In the rows, zero is written as 128.
Facts:
beradrol	κ	kidi; bredol	κ	zule; bresor	κ	bredol
bresor	κ	leklode; bresor	κ	fluror; brurul	κ	keplak
brusu	κ	skapluk; draklu	κ	vina; draklu	κ	tradrek
draklu	κ	zule; draklu	κ	zinobron; draklu	κ	skapluk
draske	κ	fatubrel; dromer	κ	beradrol; dromer	κ	mugrul
dromer	κ	keklen; droze	κ	vagrik; dunok	κ	skegrisa
dunok	κ	zule; fatubrel	κ	bredol; fekor	κ	bredol
fizul	κ	leklode; fladrikam	κ	fekor; flaplek	κ	gesu
fligris	κ	bredol; fligris	κ	zule; fligris	κ	fatubrel
fligris	κ	leklode; fliklan	κ	fligris; fluror	κ	bredol
fluror	κ	leklode; fugru	κ	zule; fugru	κ	skigra
fuplik	κ	dudal; gesu	κ	leklode; govu	κ	dunok
gratren	κ	fledin; gratren	κ	gugabe; gratren	κ	kagus
grisel	κ	totin; grisel	κ	gugabe; gritruta	κ	zekle
gugabe	κ	zule; kagus	κ	bredol; kagus	κ	savi
kagus	κ	zule; kesir	κ	pletri; kesir	κ	togron
kidi	κ	bredol; kidi	κ	vilom; kidrin	κ	skapluk
kidrin	κ	metis; kleflin	κ	plotrun; klesi	κ	gesu
klesi	κ	keklen; klesi	κ	skigra; kludra	κ	keklen
kludra	κ	fligris; legis	κ	vilom; leklode	κ	zule
leklode	κ	pletri; leklode	κ	keklen; leklode	κ	skapluk
leska	κ	dudal; lodrikal	κ	bredol; lodrikal	κ	dudal
lodrikal	κ	pubal; mera	κ	gesu; metis	κ	pletri
metis	κ	keklen; mosa	κ	kidrin; nipuna	κ	kesir
nipuna	κ	fligris; plotrun	κ	fekor; raklo	κ	kagus
raklo	κ	keplak; savi	κ	skigra; skastel	κ	skugram
skegrisa	κ	savi; skegrisa	κ	pletri; skegrisa	κ	skapluk
skugram	κ	draske; sova	κ	zule; totin	κ	savi
tradrek	κ	keklen; tradrek	κ	skapluk; tradrek	κ	vilom
tuvok	κ	leklode; vagrik	κ	fatubrel; vagrik	κ	pletri
vake	κ	fekor; veskor	κ	vagrik; vina	κ	skapluk
vina	κ	gugabe; zalel	κ	bredol; zalel	κ	brusu
zekle	κ	leska; zinobron	κ	pletri; zinobron	κ	dudal
zinobron	κ	skigra; zinobron	κ	pubal; bresor	Θ	kliral
bresor	Θ	droze; bresor	Θ	dromer; dretibis	Θ	fluplak
flaplek	Θ	bredol; flaplek	Θ	mivem; fligris	Θ	nipuna
fligris	Θ	togron; fliklan	Θ	fluror; fliklan	Θ	fluplak
gramulun	Θ	sketrun; gramulun	Θ	skegrisa; gratren	Θ	sketrun
gratren	Θ	sibafle; kagus	Θ	tradrek; kagus	Θ	flupem
kagus	Θ	fluplak; keklen	Θ	veskor; keklen	Θ	kludufer
keklen	Θ	fatubrel; keklen	Θ	fuplik; keklen	Θ	klesi
kepen	Θ	fladrikam; kepen	Θ	savi; kepen	Θ	legis
keplak	Θ	zinobron; kesir	Θ	danir; kesir	Θ	skapluk
kesir	Θ	nipuna; kesir	Θ	kidi; kleflin	Θ	vagrik
kleflin	Θ	kludra; leklode	Θ	gritruta; leklode	Θ	stolok
mosa	Θ	ruzel; mosa	Θ	gritruta; mosa	Θ	stuti
mosa	Θ	vobrazur; mosa	Θ	brurul; plotrun	Θ	dudal
plotrun	Θ	metis; plotrun	Θ	skastel; skugram	Θ	fugru
sova	Θ	klesi; sova	Θ	stuti; sova	Θ	brusu
stodun	Θ	tradrek; stodun	Θ	sanak; stodun	Θ	fledin
stodun	Θ	getrigra; stodun	Θ	skapluk; stodun	Θ	neklom
stodun	Θ	fomul; stodun	Θ	skastel; totin	Θ	fuplik
totin	Θ	kidi; vafan	Θ	klesi; vafan	Θ	vilom
vake	Θ	veskor; vake	Θ	stolok; vake	Θ	neklom
vake	Θ	fluror; zalel	Θ	ruzel; zalel	Θ	skifasan
zalel	Θ	brurul; zalel	Θ	flosin

Known rows:
[114 138  93 135 123 128 158 120 132 130 110 131 106 120 101  89 106 120
 132 129 150 104 109 128 127 133 136 127 144 170 149 133 111]: fluplak
[125 116 134 129 116 131 123 128 124 118 129 128 119 119 125 133 111 141
 114 130 132 144 119 118 146 137 133 115 131 126 134 128 123]: kidrin
[132 126 128 134 126 128 125 133 131 122 127 126 131 123 122 123 131 129
 121 139 127 125 139 114 132 133 121 122 136 113 123 137 123]: sanak
[123 144 121 128 140 136 116 122 116 124 116 121 149 137 131 135 118 119
 126 134 104 137 132 138 136 130 126 137 134 133 141 147 130]: lodrikal
[127 131 114 123 106 131 161 115 134 115 116 108 104 133 121  88 122 106
 131 131 167 106 125 143 103 105 146 127 149 185 129  95 128]: kagus
[127 116 120 128 134 129 122 136 130 119 129 139 130 140 122 124 135 135
 129 129 120 134 123 114 133 132 132 125 121 130 140 138 128]: vobrazur
[165  89 124 166 126 114 124 100 150 139 108 124 145 146  88 105 132 124
  99 120 100 137 128  93 111 130 102  86 144 135 124 134 152]: dudal
[127 129 129 134 124 128 127 134 136 129 121 129 131 128 125 121 128 133
 123 132 126 135 128 120 128 130 124 123 130 120 128 127 126]: mivem
[ 92 158 126  91 122 149 101 118  92 126 123 108 127 122 153 161  88 136
 119 140 107 154 150 159 154 112 168 129 123 140 140 159  92]: mera
[130 113 117 126 137 120 123 139 138 121 128 133 124 148 130 124 133 134
 133 126 124 138 114 112 131 125 139 124 104 135 142 132 121]: ruzel
[115 143 129 119 129 144 117 130 111 119 118 123 129 126 141 134 116 127
 128 131 113 142 126 139 140 127 137 136 130 130 138 140 117]: draklu
[140 145 116 157 183 143  83  59 121 177 102 130 223 208  48 138 124  83
 131  97  24 119 145 149  75  88  70 129  94 163 193 225 170]: gritruta
[120 146 123 113 124 145 116 131 116 112 118 103 137 133 150 138 117 118
 122 134 118 146 137 148 144 126 144 139 137 128 135 136 115]: fugru
[118 121 122 132 134 135 129 126 142 134 129 139 120 135 132 132 125 151
 126 123 122 128 129 134 142 139 127 115 143 133 124 121 141]: sibafle
[111 167 141  97 155  98 166 160  59 186 160  94 109 160 149 103 141 125
 140 148 106  38 128 167  98 108 117 172 141  55 127 131 146]: vake
[131 119 121 137 135 128 135 128 132 124 125 132 125 125 124 126 126 132
 127 133 125 130 123 120 133 131 129 126 133 126 128 133 124]: plikla
[126 127 124 134 123 128 122 133 133 129 114 121 124 123 122 126 124 133
 125 132 126 133 134 117 134 133 125 121 134 115 128 128 117]: fomul
[132 116 122 130 132 127 123 140 137 123 123 136 121 129 114 126 132 139
 134 128 118 135 119 113 136 129 133 125 120 128 137 129 123]: flosin

Rows:
No name comes twice in this set of rows, the named rows included.
[139 136 131 150 158 156 101  91  92 144 131 135 171 135 115 138 109 103
 139 123  84 130 127 136 112 129 115 135 128 150 146 164 142] : fuplik
[119 137 140  66 130 122 114 142 107 106 147 110 124 154 138 155 136 116
 126  95 132 154  98 164 119  96 146 157  60 136 164 120 113] : mosa
[135 145 125 154 136 124 139 155 152  99 118 125 135  92 114 142 138 121
 127 111 143 147  87 127 142 172  88 156 119 114 147 110 139] : vagrik
[143  94 137 158 117 120 129 139 149 110 125 138 111 113 109 108 134 137
 109 126 141 140 101 103 124 147 119 104 132 124 126 108 131] : pletri
[153 118 114 175 164 141  93  51 137 175  94 146 203 179  51 113 122  85
 117 111  50 132 138 118  90 112  71 108 123 169 153 194 172] : zekle
[127 158 135  94 121 129 123 120 115 126 130 104 131 121 144 149 124 110
 133 123 126 140 134 165 130 113 127 145 121 130 120 113 133] : bresor
[137 115 168 119 127 122 137 150 124 111 150 106 106 147 116 148 127 142
 107  97 132 113 127 156  86  91 141 126  98 103 157 126 130] : leklode
[180  70 122 165 119 138 149 130 136  84 143 112 117 157 147  82 130 153
 104 136 122 129 151  81 104 109 175  76 180 141 109 104 108] : fledin
[101 181 117 107 129 145 156 119 108 120 118 106 106 111 116 130  99  97
 132 113 160  90 106 184 117 112 127 158 130 160 161 121 124] : fliklan
[120 164  85  67 155  64 156 152  50 191 138 101 121 185 175  66 187 109
 169 164  84  62 126 143 136 120 112 185 145  62  80 105 172] : kleflin
[207 197  41 146 116 155 126 181 198 119 179 147 129  53 164 186 168 106
 171  82 129  40 246 110 180  87  70 145 104 122 129 188  76] : skastel
[109 164 141  70 104 142  92 101  97 123 123  92 125 123 157 163  96 113
 113 122 130 151 156 180 140  81 154 132 109 136 126 131 107] : flaplek
[124 133 116  78 126 114 113 137 117 116 139 118 121 156 144 140 148 117
 143  99 129 150 116 151 123  98 145 153  79 142 143 117 119] : zalel
[ 39 146 159 127 135 163 135 173 220 120 100 173 213 204 166 133 192 136
 236 204 204 143 176 130  29 126 158 198 112 176 124 139  96] : brurul

Now the same elements, written a new way:
Known rows:
[ 71 125 109 148 103 121 109 126 168 140 122  91 114 112 136  98 103 127
 140 147 126 103 172 163 119 120 152 122 102 114 136 135 101 159 109]: fledin
[130 115 120 145 111 123 110 128 118 138 113  89 112 119 154 102 123 140
 109 141 129 112 132 122 132 109  85 117 135 170  69 108 118 118 126]: gesu
[ 97 110 110 104 131  97 127 127 177 162 135 113 115 101 119 110  89 138
 125 114 122 116 167 170 119 164 146 117 138  89 154 169 134 137 163]: neklom
[144 137  89  75 120 181  96 134 142  74  88 105 162 110 104  71 124 142
 130  77 114  98 144  70  68 167 104 112 110 145 130 111 153 163 144]: fladrikam
[102 107 104 108 146 148 123  99 190 152 117 145  98  59  95 104 126  91
 108 116 111 112 116 186  80 133  70 118 137 135 160 176 145 138 194]: kliral
[101 118 102  97 118  97 130 121 184 152 131 127 123 106  94 108  88 129
 116 112 101  97 159 169  93 169 144  96 146  94 135 153 149 126 185]: fluplak
[118 105 109 110 131 146 114 119 186 149 121 156 108  94 104  92 124 131
 135 113 126 114 139 151  90 139 103 112 158 124 137 147 149 138 162]: plikla
[108  84 123 131 174 176 111 145 166 154 107 146  91 101 133 124 135 154
 128 121 113 130 148 129 121 160 124 105 188  85 124 152 134 124 138]: vafan
[110 115 137 127 120 155  94 115 106 122  83 102 141 111  92 146 137 173
  98 127 148 143 143 134 130 176 122 113 177 120 138 140  69 118  94]: fatubrel
[158 101  85 115 123 141 137 136 199 158 140 172  91 104 110  95 117 168
 113  83 100 144 141 150 117 138  97 131 130 112 140 156 177 121 147]: skifasan
[143 107  89 104 145 152 138 138 185 163 132 185 100 104  88  97 107 178
 100  83 103 128 137 168 120 163 117 125 132  89 147 166 159 118 135]: stuti
[161 123 129 163 155 142 126 163 126 133 134 135  72 154 169 110 146 148
 121 117  75 149 140  47 152 117  88 124 125 136  99 134 175  87 132]: mosa
[161 141  87 113 120 144 166 162 192 173 162 181 107  80  95 131 106 193
 117 115 115 100 171 102  66 112 128  87  92 121 161 157 149 148  80]: brurul
[169 153 124  93  98 203 152 146 120 146 121 157  89  82  51 146 103 123
 134  67 103 157 140 111 112 170 134 135  94  90 114 152 170 137 161]: gritruta
[124 107 108  88 134 153  99  83 193 175 148 195  99 106 117 107 127 151
 137 122 149 106 136 169  98 132 173 119 147 138 136 108 135 134 164]: sibafle
[ 76 126 118 159 110 151 101 119 148 122  89  95 108 119 131  82 138 135
 115 151 119 101 142 125 112 115 121 130 113 146 103 100 115 148 103]: gugabe
[165 131 103  65 118 131 110 191 142  93 114  84 151  93 157  91 109 161
 124  77 133  65 134  82  99 146  84  89 113 148  99  93 181 162 183]: legis
[155 161 135  98  91 195 140 130  63 119  94 127 114  74  91 128 114 107
 143 130 128 142 123  94  91 132 108 106  78 152  88 127 134 134 162]: zinobron

Rows:
No name comes twice in this set of rows, the named rows included.
[152 131 113  82 139 158 123 129  88 100 150 142 143  87 152 103 109 153
 143 145 155 145 144 113 115 150  88 116  84 162 143 181  86 118 125] : nipuna
[138 169 142 109 154 183 122 166 103  90 131 131 119 104 158 116 130 115
 133 124 106 102 135  60 107 137 109 105  59 164 101 114 131 117 166] : draklu
[ 81 112 158 158 151 190 117 162 114 136 108 122  88  89 163 111 126 136
 162 166 140 112 154 125 134 131 123 104 118 125  98 138  91 154  94] : totin
[139 131 127 104 109 126  93 156 162 130 118  87 136  96 147 146 134 125
 111  85 148  76 127  94 126 131  98 117 148 147 137  98 140 152 148] : beradrol
[ 84  91 133 133 144 114 116 144 197 157 128 114  80 123 172 128 116  97
 177 130 128 127 176 108 135 126 131 109 194  92 157 163 134 134 154] : stodun
[108 132 124 118  16 163 114 110 109 156  63  75  88  85  74 136 106  92
 144  88 162 159 148 155 142 143 131 146 144 109  66 128 130 160 135] : dudal
[155 182 139  93 109 219 126 137  99 109 102 134 109  80  94 151 135  91
 159 105 128 128 138  55  83 154 118 110  87 149 125 123 139 157 156] : lodrikal
[129  91 114 108  97 125 118 106  86 145 122 120 115  90 158  86 109 150
 137 147 155 155 129 182 135 120  61 137 136 149  94 173  98 109 126] : togron
[ 85 111 126 119 135 119 122 130 188 158 115 114  90 129 119 118 111 111
 134 116 106 116 158 117 103 141 136 100 183 109 135 150 144 124 178] : dretibis
[125 147 136 107 111  75 121 183 120 116 149  57 140 113 166 145  87 114
 110 124 123  79 148 115 141 156 142 122  84 151 117 110 140 121 180] : tradrek
[ 86 108 111 146  92 137 125 128 198 179 112 137  99  75 108 121 131 159
 134 142 155  72 160 114  83  88 107  76 175 133 128 126 117 170  79] : keplak
[146 139 119  99 116 151 121  92 108 124 107 119 138  70  95 125 137  89
 111 133 105 143 107 107  58 127  51 117 135 184 157 182 101  92 169] : droze
[134 123 137 133  52 180 117 106 110 143  64  95  87  90  74 124 133 112
 135 117 150 142 125 109 133 124 113 125 153 135  81 119 132 159 134] : pubal
[111  94 124 101 166 172 108 137 147 152 118 150 117  85 127 116 103 168
 120 120 128 117 146 186 123 184 130  93 156  84 131 169 117 131 158] : kludufer
[120  97 130 140 110 120  90 159 153 148  98  69 122  94 136 146 132 169
  65  92 153  88 126 155 187 162 124 120 174 117 100  95 124 142 122] : vilom

The same elements again, as new rows of numbers:
Known rows:
[111 114 148 142 128 155 132 119 103 124 117 121 127 108 136 203 130 109
 134 134 136 101 137 116 130 127 120 136 101 138 133 149 130 123 156 137
 142 148 106 115 120 137 122 129 146 146 103 120 118 121 125 104 155]: gugabe
[129 129 142 155 121 128 149 145 135 116 152 131 141 128 128 125 122 132
 126 130 141 138 120 124 132 123 129 119 124 129 120 123 138 123 122 145
 143 115 130 130 132 113 124 131 126 132 129 129 141 136 113 134 129]: kliral
[108 133 119 153 122 132 115 140 128 122 142 131 139 136 130  90 133 111
 129 133 138 137 124 133 122 129 123 125 136 127 119 128 130 120 113 115
 154 135 142 128 134 121 118 135 122 125 142 134 150 125 121 135 134]: stodun
[127 128 121 102 131 127 123 142 131 143 119 128 122 127 135 116 125 124
 127 123 133 121 129 148 121 125 134 122 130 127 128 141 129 128 130 122
 118 127 135 125 123 138 133 129 123 135 124 131 130 133 128 124 120]: skastel
[137 138 100 109 165 119  98 131 138 145 121 129 118 126 135 126 127 108
 137 103 141 128 122 137 135 117 132 127 125 123 120 115 121 133 119  93
 117 132 134 121 124 143 135 127 120 136 112 125 136 117 138 126 114]: plotrun
[126 133 125 134 153 122 117 123 140 138 125 130 125 126 125 105 123 133
 133 123 125 128 128 136 128 125 129 139 121 126 120 121 137 137 127 124
 120 134 129 129 126 141 132 124 127 125 118 132 126 135 127 129 115]: kleflin
[146 128 117 124 155 133 112 119 130 152 110 122 115 131 128 119 125 146
 129 123  96 136 126 124 131 122 133 132 133 124 130 121 131 122 130 120
 105 121 118 129 120 144 135 130 127 134 112 120 121 126 140 129 130]: draske
[118 128 132 150 114 115 143 137 127 112 145 126 139 124 120 133 125 128
 126 128 133 144 123 133 126 126 132 126 140 132 120 118 138 128 117 134
 145 123 139 131 132 115 121 123 131 125 129 124 133 132 115 132 131]: skifasan
[156 136 164  95 107 123 130  90 136 133 122 128 128 153 126 109 127 148
 121 147 135 114 131 135 125 138 112 132 147 122 148 131 132 120 131 144
 119 130 113 144 122  97 137 130 129 120 141 144 108 140 143 133 110]: tuvok
[120 129 137 163 123 122 142 143 136 116 145 131 139 131 123 127 124 129
 127 137 134 136 122 121 128 128 132 125 129 130 120 125 131 126 120 132
 149 129 135 129 133 120 125 128 130 125 137 130 143 132 114 134 131]: plikla
[129 124 135 143 113 123 141 165 123 107 143 132 134 135 120 128 129 140
 127 129 136 143 125  91 141 126 128 120 115 125 118 123 124 141 117 127
 142 122 142 129 128 114 131 128 131 121 131 119 140 124 126 132 137]: sibafle
[146 125 142 144 153 142 146 114  99 104 117 108 119 139 145 235 133  74
 144 129 147 114 137  93 139 119 115 136 132 128 144 139 114 102 152 121
 127 139  88 119 110 111 130 125 153 156  79 123 119  99 139 106 148]: bredol
[120 114 128  99 119 136 123 123 122 149 110 130 118 108 123  90 131 159
 122 127  92 131 140 132 120 133 128 139 107 127 134 141 133 136 140 142
 111 131 116 129 131 148 125 127 126 120 133 117 103 138 137 127 133]: brusu
[120 129 129 165 126 126 135 142 133 117 146 130 140 130 123 108 127 129
 129 135 129 141 120 122 130 126 129 128 132 128 115 116 133 126 117 128
 147 123 133 129 136 120 123 128 128 122 139 131 145 131 113 136 135]: keplak
[132 124 112 155 111 133 134 129 122 113 134 121 132 119 117 175 131 131
 123 134  97 149 124 127 132 128 140 124 151 140 125 116 123 122 121 130
 134 102 136 120 136 125 124 130 127 126 146 121 131 113 125 133 141]: stuti
[111 128 122 131 140 128 121 108 137 143 119 134 124 117 137 105 130 129
 130 114 142 112 132 131 128 128 127 132 105 122 120 138 128 136 129 127
 120 138 139 124 134 149 128 128 126 128 119 130 122 130 126 127 127]: totin
[109 131 131 154 110 128 135 113 134 119 140 135 138 131 125  82 133 131
 123 134 129 131 127 122 122 139 123 131 135 127 126 120 127 130 117 133
 144 131 147 132 142 113 117 130 123 108 151 132 129 134 119 140 128]: keklen
[131 127 108 144 122 147 122 138 118 116 136 127 133 128 123 144 131 125
 120 140 104 142 123 115 131 129 137 113 154 135 125 123 108 121 124 126
 132 104 142 118 138 137 130 137 125 128 145 128 148 114 122 133 144]: danir

Rows:
No name comes twice in this set of rows, the named rows included.
[121 131 132 141 152 136 116 116 110 124 114 117 125 134 147 187 134  78
 141 120 159 104 132 128 129 122 118 137 120 126 135 146 128 106 139 102
 141 156 111 119 115 125 121 129 140 150  80 127 131 109 136 111 137] : kagus
[129 117 117 112 148 144 116 144 129 158 118 125 117 109 129 116 125 158
 128 122  93 133 132 128 123 121 132 134 105 130 125 133 131 125 141 132
 108 123 110 122 123 158 128 131 125 135 122 117 120 132 130 124 136] : savi
[124 139 100 128 159 111 114 115 139 139 117 128 119 130 134 112 128 110
 137 114 133 133 128 146 125 124 133 134 136 126 121 121 128 127 119  99
 123 146 140 126 126 141 128 126 127 127 108 129 127 123 135 128 117] : vake
[114 131 118 115 134 129 118 115 140 148 120 139 125 129 132  72 129 137
 127 128 129 117 139 135 120 135 125 136 123 123 130 133 128 140 128 128
 119 137 138 129 131 148 127 131 123 118 142 137 124 136 131 131 116] : kesir
[102 121 132 118 105 135 139 154 124 126 142 135 135 124 128  87 125 128
 118 138 129 122 134 124 116 135 129 119 120 129 127 138 128 137 129 145
 141 130 140 128 138 132 119 132 123 123 151 131 140 141 113 131 129] : skapluk
[160 136 169  76 103 118 133  87 135 130 125 129 129 163 125  85 128 156
 119 153 132 112 137 136 116 144 105 136 158 118 163 132 133 122 129 147
 115 132 109 153 124  88 138 128 127 111 151 149 104 150 147 136 100] : gesu
[113 117 143 105 120 138 123 128 125 144 119 136 126 108 126 110 130 149
 125 127 127 107 136 133 123 132 123 137  87 130 129 140 141 145 143 143
 126 138 118 126 128 142 129 126 127 126 139 127 115 142 125 117 130] : vina
[156 135 153 113 134 134 136  85 119 126 117 117 125 154 145 174 136  98
 136 135 154 103 136 107 135 133 104 134 149 121 152 134 114 105 139 128
 119 136  99 133 119 106 133 129 139 136 103 139 112 107 147 122 127] : fligris
[121 119 148 161 108 150 145 149 104  94 142 125 142 121 131 187 137 104
 133 135 147 119 128  93 137 127 117 129 112 136 129 137 125 118 140 139
 159 125 115 115 129 110 115 131 140 142 127 119 137 111 118 115 157] : zule
[134 126 115  93 115 131 129 107 125 140 114 128 118 118 122 133 133 152
 118 131  95 126 139 136 127 137 132 131 137 132 133 126 116 138 135 135
 102 117 129 125 133 144 134 129 123 123 145 129 106 126 135 128 128] : klesi

